Below are the code and all the weights of a small trained network. Each question names an input and a class and asks about switching units off, where a switched-off unit gives its printed mean instead of its output.

import numpy as np


def w(rows, s, z=0):
    codes = np.array(rows[::2]) - 128.0
    scale = np.full(codes.shape[1], s)
    scale[-1] = z or s
    return codes * scale


def f(y):
    return y / 2 * (1 + np.tanh(0.7978845608 * (y + 0.044715 * y**3)))


def log_softmax(a):
    a = a - a.max(-1, keepdims=True)
    return a - np.log(np.exp(a).sum(-1, keepdims=True))


def net(x, mask):
    res = np.array(x, float).reshape(1, 6) / 4 @ E
    y = f(res @ A[0][:, :-1].T + A[0][:, -1])
    res = res + np.where(mask, y, B[0][:, -1]) @ B[0][:, :-1]
    return log_softmax(res[-1] @ U[:, :-1].T + U[:, -1])


A, B = {}, {}
E = w([
[150,173,84,93,163,186,50,147,156,113],'x0',
[124,112,185,160,193,174,93,191,167,146],'x1',
[136,248,163,159,118,134,198,154,129,131],'x2',
[169,161,156,128,75,113,157,156,155,127],'x3',
[143,75,165,80,161,147,187,159,79,120],'x4',
[193,153,98,74,89,127,163,94,52,105],'x5',
],0.012)
A[0] = w([
[154,139,67,43,74,81,126,67,64,122,2],'neuron 1',
[139,173,173,176,116,154,153,165,188,119,184],'neuron 2',
[116,171,182,194,139,152,141,196,200,160,95],'neuron 3',
[107,124,161,76,181,179,198,156,55,115,125],'neuron 4',
[193,118,199,31,147,171,181,176,80,117,100],'neuron 5',
[119,188,211,170,144,141,135,175,230,138,141],'neuron 6',
[120,70,166,155,80,87,161,66,195,174,143],'neuron 7',
[171,150,56,108,107,178,73,130,129,94,102],'neuron 8',
[125,167,99,114,29,70,173,76,152,109,156],'neuron 9',
[161,173,77,141,1,53,183,53,105,127,148],'neuron 10',
[66,179,137,180,174,111,133,141,163,164,31],'neuron 11',
[148,214,39,63,142,159,55,93,157,84,109],'neuron 12',
[151,175,150,129,163,131,182,79,68,185,64],'neuron 13',
[144,243,95,160,139,167,172,93,71,124,35],'neuron 14',
],0.0093,0.0038)
B[0] = w([
[116,181,155,143,93,152,141,173,149,154,208],'neuron 1',
[153,185,169,158,109,166,113,114,193,174,192],'neuron 2',
[107,166,146,186,132,74,101,208,103,126,204],'neuron 3',
[55,81,199,116,162,74,131,160,62,134,188],'neuron 4',
[108,154,233,118,89,35,142,205,101,112,202],'neuron 5',
[150,176,180,160,128,120,126,233,158,181,215],'neuron 6',
[99,56,156,153,146,64,109,162,141,119,169],'neuron 7',
[101,137,132,178,145,136,97,151,161,239,177],'neuron 8',
[132,117,136,28,62,127,211,110,42,13,212],'neuron 9',
[139,159,148,17,53,139,223,103,58,56,250],'neuron 10',
[158,165,179,160,92,68,143,204,142,145,167],'neuron 11',
[149,104,45,188,150,166,58,110,254,244,203],'neuron 12',
[130,45,152,164,114,107,119,120,114,113,164],'neuron 13',
[60,58,81,56,179,114,138,51,128,121,186],'neuron 14',
],0.0082,0.016)
U = w([
[212,153,129,195,156,154,122,100,90,48,3],'0',
[100,98,214,66,99,101,156,126,51,25,183],'1',
[91,2,86,151,164,126,30,95,174,182,229],'2',
[140,229,198,145,90,122,97,208,137,155,181],'3',
[139,209,67,70,85,210,136,42,125,107,81],'4',
],0.0081,0.0039)

Each question gives the input, the list of numbers given to net, and the class t.
The units are the neurons (one row each of A and B). Each row of codes is followed by its name. A weight is (code - 128) times the scale printed after its matrix; where a second scale follows, it is the last column's (A, B and U).
mask holds one flag per neuron, in row order. A switched-off neuron (its flag False) gives its mean, the last column of its row in B, instead of its output. The means were averaged over made-up inputs and are rounded, as every weight is.
A unit's drop is (log p(t) with every unit on - log p(t) with that unit switched off) / (log p(t) with every unit on - log p(t) with every unit switched off).
The circuit of an input: a set's keep is (log p(t) with only the set's units on - log p(t) with every unit switched off) / (log p(t) with every unit on - log p(t) with every unit switched off). Starting from the 12 units with the biggest drops (on a tie, the unit counted first), units are removed one at a time, each time the one whose removal leaves the highest keep (on an exact tie, the one counted first), for as long as the keep stays at least 0.8.
circuit, biggest first: the units of the circuit, biggest drop first
top k neurons: the k neurons with the biggest drops, biggest first
drop of u: that unit's drop, to one decimal
input [-4,-3,-1,4,-7,-6], class 1: circuit, biggest first => (neuron 9)
input [2,1,-8,2,3,-5], class 2: top 2 neurons => (neuron 10; neuron 9)
input [2,-2,7,3,-2,5], class 1: top 3 neurons => (neuron 9; neuron 10; neuron 13)
input [-3,4,-6,-2,-3,4], class 2: top 2 neurons => (neuron 10; neuron 9)
input [1,8,2,-2,0,8], class 1: top 2 neurons => (neuron 6; neuron 1)
input [2,-8,-5,8,-5,-1], class 4: top 2 neurons => (neuron 12; neuron 5)
input [4,-5,-6,-4,-6,5], class 4: top 2 neurons => (neuron 10; neuron 1)
input [2,-8,-3,4,-1,-3], class 4: top 2 neurons => (neuron 5; neuron 4)
input [0,-4,-7,-6,4,-2], class 2: top 3 neurons => (neuron 10; neuron 9; neuron 5)
input [-5,7,7,-8,-3,6], class 1: top 2 neurons => (neuron 12; neuron 14)
input [5,4,1,4,-3,5], class 2: top 2 neurons => (neuron 12; neuron 10)
input [0,8,-6,2,-6,2], class 2: top 2 neurons => (neuron 10; neuron 5)
input [3,-7,-7,-3,4,-2], class 2: drop of neuron 10 => 0.1
input [-7,-2,-6,-1,-5,-6], class 2: circuit, biggest first => (neuron 10)
input [6,-8,6,5,-2,-5], class 4: drop of neuron 14 => 0.2
